Below is a small trained network, with its code and all its weights. Each question gives an input and a class and asks what happens when units are switched off, that is, made to give their printed mean instead of their output.

import numpy as np


def w(rows, s, z=0):
    codes = np.array(rows[::2]) - 128.0
    scale = np.full(codes.shape[1], s)
    scale[-1] = z or s
    return codes * scale


def norm(h):
    return h / np.sqrt((h * h).mean(-1, keepdims=True) + 1e-5)


def f(y):
    return np.maximum(y, 0)


def log_softmax(a):
    a = a - a.max(-1, keepdims=True)
    return a - np.log(np.exp(a).sum(-1, keepdims=True))


def net(x, mask):
    res = np.array(x, float).reshape(1, 5) / 4 @ E
    u = 0
    for l in range(2):
        y = f(norm(res) @ A[l][:, :-1].T + A[l][:, -1])
        res = res + np.where(mask[u : u + 12], y, B[l][:, -1]) @ B[l][:, :-1]
        u += 12
    return log_softmax(norm(res)[-1] @ U[:, :-1].T + U[:, -1])


A, B = {}, {}
E = w([
[189,56,133,204],'x0',
[153,213,252,240],'x1',
[71,195,98,242],'x2',
[89,110,154,124],'x3',
[134,130,126,128],'x4',
],0.0026)
A[0] = w([
[53,93,177,134,215],'0.n0',
[163,135,154,165,113],'0.n1',
[121,1,38,110,251],'0.n2',
[95,112,74,172,135],'0.n3',
[171,151,96,132,157],'0.n4',
[138,119,158,95,148],'0.n5',
[219,107,193,123,168],'0.n6',
[66,162,77,124,134],'0.n7',
[134,122,153,103,204],'0.n8',
[116,206,175,92,101],'0.n9',
[92,143,97,136,87],'0.n10',
[181,159,123,116,202],'0.n11',
],0.0072,0.0015)
B[0] = w([
[194,149,71,154,169],'0.n0',
[124,200,154,190,167],'0.n1',
[112,109,106,85,254],'0.n2',
[48,31,44,53,169],'0.n3',
[52,77,73,120,146],'0.n4',
[193,186,138,186,159],'0.n5',
[182,124,82,162,193],'0.n6',
[41,176,112,120,171],'0.n7',
[191,96,131,141,160],'0.n8',
[54,30,216,116,177],'0.n9',
[139,80,100,129,148],'0.n10',
[45,78,253,120,157],'0.n11',
],0.0036,0.0055)
A[1] = w([
[81,163,120,35,119],'1.n0',
[174,184,101,2,32],'1.n1',
[129,193,84,50,111],'1.n2',
[142,52,72,23,75],'1.n3',
[142,74,81,92,33],'1.n4',
[94,226,88,223,149],'1.n5',
[36,123,47,33,100],'1.n6',
[79,176,57,142,188],'1.n7',
[166,90,116,76,117],'1.n8',
[161,189,252,107,184],'1.n9',
[153,66,49,132,49],'1.n10',
[244,152,211,166,249],'1.n11',
],0.0075,0.0017)
B[1] = w([
[254,203,160,75,187],'1.n0',
[153,117,218,183,174],'1.n1',
[182,214,107,198,166],'1.n2',
[125,142,195,180,249],'1.n3',
[116,107,169,117,187],'1.n4',
[154,147,218,83,210],'1.n5',
[125,146,95,170,254],'1.n6',
[124,123,102,84,187],'1.n7',
[99,79,148,159,184],'1.n8',
[85,37,49,38,207],'1.n9',
[63,123,125,179,191],'1.n10',
[156,155,61,100,231],'1.n11',
],0.0052,0.0058)
U = w([
[221,190,233,163,253],'0',
[135,50,102,31,219],'1',
[101,247,51,121,85],'2',
[73,192,207,58,91],'3',
[151,21,178,208,65],'4',
[250,113,63,112,101],'5',
[31,78,70,181,34],'6',
],0.013,0.0018)

Each question gives the input, the list of numbers given to net, and the class t.
The units are the neurons (one row each of A and B). Each row of codes is followed by its name. A weight is (code - 128) times the scale printed after its matrix; where a second scale follows, it is the last column's (A, B and U).
mask holds one flag per neuron, layer by layer. A switched-off neuron (its flag False) gives its mean, the last column of its row in B, instead of its output. The means were averaged over made-up inputs and are rounded, as every weight is.
A unit's drop is (log p(t) with every unit on - log p(t) with that unit switched off) / (log p(t) with every unit on - log p(t) with every unit switched off).
The circuit of an input: a set's keep is (log p(t) with only the set's units on - log p(t) with every unit switched off) / (log p(t) with every unit on - log p(t) with every unit switched off). Starting from the 12 units with the biggest drops (on a tie, the unit counted first), units are removed one at a time, each time the one whose removal leaves the highest keep (on an exact tie, the one counted first), for as long as the keep stays at least 0.8.
circuit, biggest first: the units of the circuit, biggest drop first
k most important neurons: the k neurons with the biggest drops, biggest first
k most important neurons of layer l: the k neurons of layer l with the biggest drops, biggest first
drop of u: that unit's drop, to one decimal
input [5,-3,0,-7,2], class 4: circuit, biggest first -> (1.n11)
input [7,2,8,6,0], class 0: 3 most important neurons -> (1.n5; 1.n9; 0.n9)
input [-3,-6,6,7,0], class 2: 2 most important neurons -> (1.n0; 0.n7)
input [-7,3,8,-2,1], class 3: circuit, biggest first -> (1.n5; 0.n9; 1.n3)
input [-8,7,4,-7,5], class 3: 2 most important neurons -> (1.n9; 1.n5)
input [2,5,-1,-4,-5], class 5: circuit, biggest first -> (1.n11; 1.n9)
input [-7,2,-6,-6,2], class 1: 2 most important neurons of layer 1 -> (1.n9; 1.n5)
input [2,5,-4,-4,3], class 5: 2 most important neurons -> (0.n6; 1.n11)
input [-8,6,-2,8,-8], class 1: circuit, biggest first -> (1.n9; 1.n3)
input [0,-2,5,5,-5], class 2: 2 most important neurons -> (0.n7; 0.n9)
input [4,7,-3,4,7], class 5: circuit, biggest first -> (1.n11; 1.n9)
input [0,-7,-1,-2,2], class 0: 2 most important neurons of layer 0 -> (0.n9; 0.n6)
input [3,6,-7,-3,2], class 5: 2 most important neurons -> (0.n6; 1.n11)
input [4,4,-7,-8,-7], class 5: circuit, biggest first -> (1.n11)
input [-2,-6,2,7,4], class 2: 2 most important neurons -> (1.n0; 0.n7)
input [-4,1,6,0,5], class 3: 3 most important neurons -> (1.n5; 0.n2; 1.n11)
input [8,2,8,7,8], class 0: 2 most important neurons -> (1.n5; 1.n9)
input [-2,5,7,6,-7], class 3: 2 most important neurons -> (1.n5; 1.n3)
input [0,7,5,0,-3], class 3: 2 most important neurons -> (1.n5; 1.n9)
input [-4,0,-5,-6,1], class 0: circuit, biggest first -> (1.n1)
input [4,6,0,7,-6], class 5: drop of 1.n3 -> 0.4
input [3,-7,3,0,4], class 6: drop of 1.n10 -> 0.1
